Below is a small trained network, with its code and all its weights. Each question gives an input and a class and asks what happens when units are switched off, that is, made to give their printed mean instead of their output.

import numpy as np


def w(rows, s, z=0):
    codes = np.array(rows[::2]) - 128.0
    scale = np.full(codes.shape[1], s)
    scale[-1] = z or s
    return codes * scale


def norm(h):
    return h / np.sqrt((h * h).mean(-1, keepdims=True) + 1e-5)


def f(y):
    return y / 2 * (1 + np.tanh(0.7978845608 * (y + 0.044715 * y**3)))


def log_softmax(a):
    a = a - a.max(-1, keepdims=True)
    return a - np.log(np.exp(a).sum(-1, keepdims=True))


def net(x, mask):
    res = np.array(x, float).reshape(1, 4) / 4 @ E
    u = 0
    for l in range(3):
        y = f(norm(res) @ A[l][:, :-1].T + A[l][:, -1])
        res = res + np.where(mask[u : u + 3], y, B[l][:, -1]) @ B[l][:, :-1]
        u += 3
    return log_softmax(norm(res)[-1] @ U[:, :-1].T + U[:, -1])


A, B = {}, {}
E = w([
[67,129,135,160],'x0',
[104,186,159,150],'x1',
[145,85,251,161],'x2',
[89,127,119,75],'x3',
],0.011)
A[0] = w([
[98,100,126,64,57],'0.n0',
[137,191,141,53,103],'0.n1',
[50,146,122,247,1],'0.n2',
],0.014,0.0051)
B[0] = w([
[142,2,195,129,173],'0.n0',
[187,209,176,128,219],'0.n1',
[5,104,222,218,252],'0.n2',
],0.0049,0.0028)
A[1] = w([
[103,145,94,3,191],'1.n0',
[149,129,150,147,7],'1.n1',
[29,155,117,141,149],'1.n2',
],0.011,0.0014)
B[1] = w([
[138,158,80,182,253],'1.n0',
[246,198,127,109,133],'1.n1',
[113,120,191,234,213],'1.n2',
],0.012,0.0043)
A[2] = w([
[111,87,239,40,200],'2.n0',
[183,100,117,192,11],'2.n1',
[6,202,78,254,69],'2.n2',
],0.0078,0.0012)
B[2] = w([
[15,174,43,2,196],'2.n0',
[176,56,182,53,142],'2.n1',
[130,133,89,127,255],'2.n2',
],0.0083,0.006)
U = w([
[74,129,175,35,163],'0',
[104,29,83,94,109],'1',
[54,125,183,233,170],'2',
[238,98,221,151,105],'3',
[128,108,126,140,3],'4',
[229,101,80,75,100],'5',
[182,204,138,132,117],'6',
[115,170,7,172,167],'7',
],0.02,0.012)

Each question gives the input, the list of numbers given to net, and the class t.
The units are the neurons (one row each of A and B). Each row of codes is followed by its name. A weight is (code - 128) times the scale printed after its matrix; where a second scale follows, it is the last column's (A, B and U).
mask holds one flag per neuron, layer by layer. A switched-off neuron (its flag False) gives its mean, the last column of its row in B, instead of its output. The means were averaged over made-up inputs and are rounded, as every weight is.
A unit's drop is (log p(t) with every unit on - log p(t) with that unit switched off) / (log p(t) with every unit on - log p(t) with every unit switched off).
The circuit of an input: a set's keep is (log p(t) with only the set's units on - log p(t) with every unit switched off) / (log p(t) with every unit on - log p(t) with every unit switched off). Starting from all 9 units, units are removed one at a time, each time the one whose removal leaves the highest keep (on an exact tie, the one counted first), for as long as the keep stays at least 0.8.
units of the circuit, in order: the units of the circuit, biggest drop first
top k neurons: the k neurons with the biggest drops, biggest first
k most important neurons of layer l: the k neurons of layer l with the biggest drops, biggest first
drop of u: that unit's drop, to one decimal
input [8,7,-7,-6], class 2: units of the circuit, in order => [1.n2]
input [-1,3,-2,-8], class 3: units of the circuit, in order => [2.n0 2.n1]
input [-8,6,-4,-4], class 6: top 4 neurons => [0.n1 2.n0 2.n2 1.n0]
input [-1,3,6,-6], class 3: top 2 neurons => [1.n1 1.n2]
input [1,2,4,-6], class 3: top 3 neurons => [1.n1 2.n1 1.n2]
input [0,-1,8,0], class 0: units of the circuit, in order => [2.n0 1.n2]
input [0,-8,6,3], class 0: units of the circuit, in order => [2.n0 1.n0]
input [-7,7,7,2], class 0: units of the circuit, in order => [2.n0 1.n2]
input [3,-5,3,-2], class 1: top 3 neurons => [1.n0 1.n2 0.n1]
input [-7,6,8,1], class 0: top 3 neurons => [2.n0 1.n0 1.n2]
input [-2,8,-2,2], class 6: top 4 neurons => [0.n1 2.n0 0.n2 1.n0]
input [6,-5,8,5], class 0: units of the circuit, in order => [2.n0 1.n0]
input [-8,-7,7,8], class 0: 2 most important neurons of layer 2 => [2.n0 2.n2]
input [-5,6,0,6], class 6: units of the circuit, in order => [0.n1]
input [0,4,-4,-5], class 2: units of the circuit, in order => [1.n2 0.n2]
input [1,8,-4,5], class 2: 2 most important neurons of layer 1 => [1.n2 1.n1]
input [8,-4,-4,-7], class 2: top 2 neurons => [0.n2 1.n2]
input [-1,-4,0,-8], class 3: top 4 neurons => [2.n0 2.n2 1.n0 2.n1]
input [5,-2,-5,-7], class 2: top 2 neurons => [0.n2 1.n2]
input [-6,5,7,7], class 0: units of the circuit, in order => [2.n0]
input [-4,5,-2,0], class 6: top 2 neurons => [0.n1 2.n0]
input [8,-8,6,3], class 0: units of the circuit, in order => [2.n0 1.n0]
input [-1,5,-2,-2], class 2: 2 most important neurons of layer 1 => [1.n2 1.n0]
input [-5,-4,6,5], class 0: drop of 1.n0 => 0.0
input [1,0,7,3], class 0: drop of 2.n0 => 0.2
input [6,-7,8,-8], class 3: drop of 1.n2 => 0.2
input [7,5,-8,3], class 2: units of the circuit, in order => [1.n2]
